Here is a tiny trained network, its code and every weight. The questions are about switching its units off for an input and a target symbol, where a switched-off unit gives its printed mean instead of its output.

import numpy as np


def w(rows, s, z=0):
    codes = np.array(rows[::2]) - 128.0
    scale = np.full(codes.shape[1], s)
    scale[-1] = z or s
    return codes * scale


def f(y):
    return y / 2 * (1 + np.tanh(0.7978845608 * (y + 0.044715 * y**3)))


def softmax(a):
    e = np.exp(a - a.max(-1, keepdims=True))
    return e / e.sum(-1, keepdims=True)


def log_softmax(a):
    a = a - a.max(-1, keepdims=True)
    return a - np.log(np.exp(a).sum(-1, keepdims=True))


def net(x, mask):
    ids = ['αβγεζηλξπσφω'.index(c) for c in x.split()]
    T = len(ids)
    res = E[ids] + P[:T]
    r = res
    for j in range(3):
        rows = slice(4 * j, 4 * j + 4)
        q, k, v = (r @ M[0][rows].T for M in (Q, K, V))
        z = softmax(np.where(np.tri(T) > 0, q @ k.T / 4**0.5, -1e9)) @ v
        o = O[0][rows]
        res = res + np.where(mask[j], z, o[:, -1]) @ o[:, :-1]
    y = f(res @ A[0][:, :-1].T + A[0][:, -1])
    res = res + np.where(mask[3:19], y, B[0][:, -1]) @ B[0][:, :-1]
    return log_softmax(res[-1] @ U[:, :-1].T + U[:, -1])


Q, K, V, O, A, B = {}, {}, {}, {}, {}, {}
E = w([
[185,81,60],'α',
[113,105,186],'β',
[132,251,144],'γ',
[189,185,134],'ε',
[60,150,127],'ζ',
[115,106,173],'η',
[75,56,81],'λ',
[141,36,185],'ξ',
[113,107,180],'π',
[68,238,132],'σ',
[119,107,180],'φ',
[119,112,180],'ω',
],0.017)
P = w([
[125,100,254],'0',
[134,107,231],'1',
[142,103,199],'2',
[143,104,164],'3',
[143,107,149],'4',
[147,113,140],'5',
[140,114,150],'6',
[146,112,136],'7',
[144,113,143],'8',
],0.0057)
Q[0] = w([
[89,147,126],'h0',
[110,112,154],'h0',
[98,141,117],'h0',
[142,190,80],'h0',
[248,134,147],'h1',
[163,179,110],'h1',
[96,99,174],'h1',
[215,98,100],'h1',
[205,169,25],'h2',
[92,120,29],'h2',
[189,120,159],'h2',
[69,146,125],'h2',
],0.013)
K[0] = w([
[150,195,141],'h0',
[159,130,98],'h0',
[78,125,142],'h0',
[64,204,216],'h0',
[197,113,174],'h1',
[213,245,130],'h1',
[113,100,150],'h1',
[183,104,107],'h1',
[153,103,232],'h2',
[115,55,168],'h2',
[211,123,69],'h2',
[79,122,119],'h2',
],0.011)
V[0] = w([
[96,106,154],'h0',
[170,158,158],'h0',
[132,107,94],'h0',
[145,184,121],'h0',
[42,170,175],'h1',
[156,90,117],'h1',
[57,175,96],'h1',
[90,62,148],'h1',
[248,111,139],'h2',
[164,132,117],'h2',
[124,35,104],'h2',
[173,149,128],'h2',
],0.015)
O[0] = w([
[114,112,143,219],'h0',
[183,156,167,186],'h0',
[120,104,50,51],'h0',
[139,192,141,62],'h0',
[115,177,79,254],'h1',
[101,54,136,116],'h1',
[150,243,104,25],'h1',
[35,83,127,241],'h1',
[228,49,170,133],'h2',
[161,83,125,99],'h2',
[174,89,1,12],'h2',
[160,103,141,136],'h2',
],0.0074,0.0037)
A[0] = w([
[89,132,99,176],'n0',
[97,66,201,61],'n1',
[61,53,137,159],'n2',
[205,74,170,243],'n3',
[131,137,30,108],'n4',
[55,171,70,159],'n5',
[73,75,205,39],'n6',
[138,132,1,131],'n7',
[114,130,153,101],'n8',
[60,158,125,203],'n9',
[48,69,152,22],'n10',
[42,61,118,111],'n11',
[44,39,115,3],'n12',
[129,94,158,97],'n13',
[159,158,122,143],'n14',
[183,83,162,205],'n15',
],0.0078,0.0059)
B[0] = w([
[110,104,135,157],'n0',
[189,173,113,217],'n1',
[152,100,70,254],'n2',
[111,57,162,254],'n3',
[139,195,162,138],'n4',
[87,69,166,186],'n5',
[174,206,117,211],'n6',
[124,184,161,149],'n7',
[117,151,117,139],'n8',
[92,99,70,205],'n9',
[167,255,102,196],'n10',
[151,139,79,229],'n11',
[158,172,120,209],'n12',
[180,139,113,161],'n13',
[127,81,123,142],'n14',
[138,79,131,221],'n15',
],0.0076,0.0099)
U = w([
[128,27,133,63],'α',
[168,137,136,219],'β',
[200,201,206,68],'γ',
[168,103,241,202],'ε',
[41,65,176,205],'ζ',
[151,120,145,252],'η',
[126,111,54,128],'λ',
[254,160,80,70],'ξ',
[161,132,142,85],'π',
[106,178,173,163],'σ',
[162,123,142,85],'φ',
[153,120,158,72],'ω',
],0.008,0.0042)

Each question gives the input, a string of symbols that net reads in full, and the target symbol t.
The units are the heads (4 rows each of Q, K, V and O) and the neurons (one row each of A and B). Each row of codes is followed by its name. A weight is (code - 128) times the scale printed after its matrix; where a second scale follows, it is the last column's (O, A, B and U).
mask holds one flag per unit, heads first, then neurons. A switched-off unit (its flag False) gives its mean, the last column of its rows in O or B, instead of its output. The means were averaged over made-up inputs and are rounded, as every weight is.
A unit's drop is (log p(t) with every unit on - log p(t) with that unit switched off) / (log p(t) with every unit on - log p(t) with every unit switched off).
The circuit of an input: a set's keep is (log p(t) with only the set's units on - log p(t) with every unit switched off) / (log p(t) with every unit on - log p(t) with every unit switched off). Starting from the 12 units with the biggest drops (on a tie, the unit counted first), units are removed one at a time, each time the one whose removal leaves the highest keep (on an exact tie, the one counted first), for as long as the keep stays at least 0.8.
circuit, biggest first: the units of the circuit, biggest drop first
top k neurons: the k neurons with the biggest drops, biggest first
heads that matter: for each layer, one digit per head in row order, 1 if its drop is at least 0.15 and else 0, layers parted by /
drop of u: that unit's drop, to one decimal
input ω α β, target α: circuit, biggest first -> h2, n3, n10
input ε γ β β, target γ: top 2 neurons -> n6, n1
input η ε ε ξ π, target ε: circuit, biggest first -> h2
input ξ α π β, target α: circuit, biggest first -> h2, n3
input α ξ ξ ε η, target ξ: heads that matter -> 010
input ε σ ξ α, target α: heads that matter -> 011
input ε π η, target ε: heads that matter -> 101
input η ξ β η ε ε ε η, target ε: top 2 neurons -> n3, n9
input φ φ σ β σ ε ζ, target ζ: top 3 neurons -> n5, n10, n6
input γ λ ξ ω, target ξ: heads that matter -> 110
input ζ ζ π, target ζ: heads that matter -> 011
input α α η, target α: top 2 neurons -> n3, n15
input ξ ε λ β ξ α α α ξ, target ξ: drop of n5 -> 0.1
input ξ φ λ, target λ: drop of h2 -> 0.4
input γ ξ ε γ ε ω, target ε: drop of h2 -> 0.5
input ξ β β β, target ξ: drop of n5 -> 0.1
input π λ ζ ω, target ζ: top neuron -> n5
